Here is a tiny trained network, its code and every weight. The questions are about switching its units off for an input and a target symbol, where a switched-off unit gives its printed mean instead of its output.

import numpy as np


def w(rows, s, z=0):
    codes = np.array(rows[::2]) - 128.0
    scale = np.full(codes.shape[1], s)
    scale[-1] = z or s
    return codes * scale


def norm(h):
    return h / np.sqrt((h * h).mean(-1, keepdims=True) + 1e-5)


def f(y):
    return y / 2 * (1 + np.tanh(0.7978845608 * (y + 0.044715 * y**3)))


def softmax(a):
    e = np.exp(a - a.max(-1, keepdims=True))
    return e / e.sum(-1, keepdims=True)


def log_softmax(a):
    a = a - a.max(-1, keepdims=True)
    return a - np.log(np.exp(a).sum(-1, keepdims=True))


def net(x, mask):
    ids = ['ζθμστω'.index(c) for c in x.split()]
    T = len(ids)
    res = E[ids] + P[:T]
    r = norm(res)
    for j in range(3):
        rows = slice(4 * j, 4 * j + 4)
        q, k, v = (r @ M[0][rows].T for M in (Q, K, V))
        z = softmax(np.where(np.tri(T) > 0, q @ k.T / 4**0.5, -1e9)) @ v
        o = O[0][rows]
        res = res + np.where(mask[j], z, o[:, -1]) @ o[:, :-1]
    y = f(norm(res) @ A[0][:, :-1].T + A[0][:, -1])
    res = res + np.where(mask[3:11], y, B[0][:, -1]) @ B[0][:, :-1]
    return log_softmax(norm(res)[-1] @ U[:, :-1].T + U[:, -1])


Q, K, V, O, A, B = {}, {}, {}, {}, {}, {}
E = w([
[128,144,137],'ζ',
[173,254,189],'θ',
[125,151,133],'μ',
[188,79,127],'σ',
[119,140,119],'τ',
[44,161,37],'ω',
],0.0077)
P = w([
[65,161,240],'0',
[41,152,203],'1',
[254,176,85],'2',
[81,149,184],'3',
[146,149,162],'4',
[114,147,170],'5',
[158,148,164],'6',
[118,135,164],'7',
[133,126,162],'8',
[127,134,165],'9',
[116,134,165],'10',
[98,149,179],'11',
],0.0024)
Q[0] = w([
[120,107,81],'H1',
[63,175,162],'H1',
[157,183,126],'H1',
[175,205,107],'H1',
[2,122,77],'H2',
[18,74,111],'H2',
[52,99,173],'H2',
[107,138,212],'H2',
[25,193,94],'H3',
[28,133,140],'H3',
[85,218,118],'H3',
[134,115,251],'H3',
],0.0064)
K[0] = w([
[172,109,121],'H1',
[11,111,108],'H1',
[84,141,51],'H1',
[146,120,2],'H1',
[210,235,215],'H2',
[135,147,207],'H2',
[166,90,222],'H2',
[246,91,62],'H2',
[11,130,42],'H3',
[34,132,61],'H3',
[44,143,76],'H3',
[175,46,90],'H3',
],0.0055)
V[0] = w([
[117,148,185],'H1',
[172,116,151],'H1',
[128,140,78],'H1',
[172,96,2],'H1',
[160,112,83],'H2',
[77,158,108],'H2',
[205,38,184],'H2',
[55,77,127],'H2',
[123,124,101],'H3',
[157,72,185],'H3',
[108,153,253],'H3',
[156,121,108],'H3',
],0.0059)
O[0] = w([
[166,218,39,186],'H1',
[65,215,145,105],'H1',
[127,114,221,115],'H1',
[34,114,183,4],'H1',
[104,123,67,76],'H2',
[59,126,130,160],'H2',
[167,124,62,46],'H2',
[19,71,113,89],'H2',
[181,113,122,114],'H3',
[89,149,3,80],'H3',
[144,183,71,223],'H3',
[104,121,112,96],'H3',
],0.0036,0.0047)
A[0] = w([
[64,177,193,150],'N1',
[48,114,39,203],'N2',
[204,77,71,181],'N3',
[126,210,41,73],'N4',
[89,131,180,144],'N5',
[219,178,101,253],'N6',
[230,100,253,167],'N7',
[143,250,96,174],'N8',
],0.0048,0.0017)
B[0] = w([
[131,146,44,144],'N1',
[79,129,223,120],'N2',
[19,112,105,145],'N3',
[131,120,180,169],'N4',
[81,181,33,125],'N5',
[44,81,146,253],'N6',
[54,99,143,198],'N7',
[137,3,160,242],'N8',
],0.0038,0.0051)
U = w([
[160,129,41,178],'ζ',
[175,186,82,96],'θ',
[150,31,200,152],'μ',
[2,161,110,185],'σ',
[182,186,135,80],'τ',
[146,149,117,4],'ω',
],0.0072,0.0035)

Each question gives the input, a string of symbols that net reads in full, and the target symbol t.
The units are the heads (4 rows each of Q, K, V and O) and the neurons (one row each of A and B). Each row of codes is followed by its name. A weight is (code - 128) times the scale printed after its matrix; where a second scale follows, it is the last column's (O, A, B and U).
mask holds one flag per unit, heads first, then neurons. A switched-off unit (its flag False) gives its mean, the last column of its rows in O or B, instead of its output. The means were averaged over made-up inputs and are rounded, as every weight is.
A unit's drop is (log p(t) with every unit on - log p(t) with that unit switched off) / (log p(t) with every unit on - log p(t) with every unit switched off).
The circuit of an input: a set's keep is (log p(t) with only the set's units on - log p(t) with every unit switched off) / (log p(t) with every unit on - log p(t) with every unit switched off). Starting from all 11 units, units are removed one at a time, each time the one whose removal leaves the highest keep (on an exact tie, the one counted first), for as long as the keep stays at least 0.8.
units of the circuit, in order: the units of the circuit, biggest drop first
most important unit: the unit with the biggest drop
top k neurons: the k neurons with the biggest drops, biggest first
which heads matter: for each layer, one digit per head in row order, 1 if its drop is at least 0.15 and else 0, layers parted by /
drop of u: that unit's drop, to one decimal
input τ ζ ω θ ζ, target σ: which heads matter	110
input τ μ ω σ, target σ: top 2 neurons	[N3; N8]
input τ τ ω θ μ, target σ: which heads matter	110
input τ ζ τ, target μ: units of the circuit, in order	[H1]
input ζ σ θ ζ, target ζ: units of the circuit, in order	[H2; H3]
input θ τ μ, target μ: units of the circuit, in order	[N8; N6; H1]
input ζ τ ζ, target μ: which heads matter	010
input ζ τ τ, target μ: which heads matter	000
input τ τ ζ, target μ: which heads matter	000
input τ ω τ σ, target σ: drop of N8	0.3
input τ μ μ, target μ: drop of N6	0.3
input θ τ ω τ τ, target σ: drop of N5	0.3
input ω ω τ θ σ ζ ζ, target σ: drop of N7	0.3
input θ ζ ζ τ ω ω τ, target σ: most important unit	N8
